Below is a small trained network, with its code and all its weights. Each question gives an input and a class and asks what happens when units are switched off, that is, made to give their printed mean instead of their output.

import numpy as np


def w(rows, s, z=0):
    codes = np.array(rows[::2]) - 128.0
    scale = np.full(codes.shape[1], s)
    scale[-1] = z or s
    return codes * scale


def f(y):
    return y / 2 * (1 + np.tanh(0.7978845608 * (y + 0.044715 * y**3)))


def log_softmax(a):
    a = a - a.max(-1, keepdims=True)
    return a - np.log(np.exp(a).sum(-1, keepdims=True))


def net(x, mask):
    res = np.array(x, float).reshape(1, 6) / 4 @ E
    y = f(res @ A[0][:, :-1].T + A[0][:, -1])
    res = res + np.where(mask, y, B[0][:, -1]) @ B[0][:, :-1]
    return log_softmax(res[-1] @ U[:, :-1].T + U[:, -1])


A, B = {}, {}
E = w([
[108,135,77],'x0',
[165,127,167],'x1',
[130,129,127],'x2',
[111,254,138],'x3',
[132,128,127],'x4',
[138,129,120],'x5',
],0.014)
A[0] = w([
[116,148,61,185],'n0',
[191,246,182,168],'n1',
[125,26,54,181],'n2',
[30,73,135,153],'n3',
[223,98,186,80],'n4',
[111,176,186,190],'n5',
[77,209,58,90],'n6',
[133,165,215,53],'n7',
[117,86,82,254],'n8',
[176,82,210,142],'n9',
[120,113,173,73],'n10',
[186,44,71,38],'n11',
[98,84,186,122],'n12',
[203,37,177,187],'n13',
[69,179,50,69],'n14',
],0.012,0.0068)
B[0] = w([
[57,57,181,176],'n0',
[104,158,219,241],'n1',
[193,116,191,247],'n2',
[169,158,199,170],'n3',
[46,145,19,169],'n4',
[146,61,127,188],'n5',
[89,100,111,202],'n6',
[196,171,123,150],'n7',
[195,183,193,212],'n8',
[64,251,26,188],'n9',
[100,143,126,125],'n10',
[61,111,176,192],'n11',
[116,157,108,152],'n12',
[152,177,45,240],'n13',
[2,60,73,179],'n14',
],0.0088,0.012)
U = w([
[182,255,169,201],'0',
[85,124,241,183],'1',
[31,172,37,2],'2',
],0.0084,0.0043)

Each question gives the input, the list of numbers given to net, and the class t.
The units are the neurons (one row each of A and B). Each row of codes is followed by its name. A weight is (code - 128) times the scale printed after its matrix; where a second scale follows, it is the last column's (A, B and U).
mask holds one flag per neuron, in row order. A switched-off neuron (its flag False) gives its mean, the last column of its row in B, instead of its output. The means were averaged over made-up inputs and are rounded, as every weight is.
A unit's drop is (log p(t) with every unit on - log p(t) with that unit switched off) / (log p(t) with every unit on - log p(t) with every unit switched off).
The circuit of an input: a set's keep is (log p(t) with only the set's units on - log p(t) with every unit switched off) / (log p(t) with every unit on - log p(t) with every unit switched off). Starting from the 12 units with the biggest drops (on a tie, the unit counted first), units are removed one at a time, each time the one whose removal leaves the highest keep (on an exact tie, the one counted first), for as long as the keep stays at least 0.8.
units of the circuit, in order: the units of the circuit, biggest drop first
most important unit: the unit with the biggest drop
k most important neurons: the k neurons with the biggest drops, biggest first
drop when u is switched off: that unit's drop, to one decimal
input [-4,-3,1,4,6,5], class 1: most important unit -> n13
input [4,-7,-8,0,-8,3], class 1: units of the circuit, in order -> (n13; n9)
input [5,7,-8,-6,7,4], class 0: 3 most important neurons -> (n2; n8; n14)
input [2,8,1,6,5,3], class 1: units of the circuit, in order -> (n13; n1)
input [6,7,-6,4,5,0], class 1: units of the circuit, in order -> (n13; n9)
input [4,-6,2,8,-2,-3], class 2: 2 most important neurons -> (n14; n2)
input [-2,-6,3,8,-1,-3], class 1: 3 most important neurons -> (n1; n13; n9)
input [-3,1,2,-5,-7,7], class 2: 3 most important neurons -> (n4; n9; n1)
input [3,-4,-1,6,-8,0], class 2: drop when n6 is switched off -> 0.2
input [-4,-3,-6,-8,8,-5], class 0: drop when n6 is switched off -> 0.0
input [-8,-5,-4,-2,-2,-3], class 0: drop when n14 is switched off -> 0.2
input [-6,5,-7,-5,-8,6], class 2: drop when n4 is switched off -> 0.1
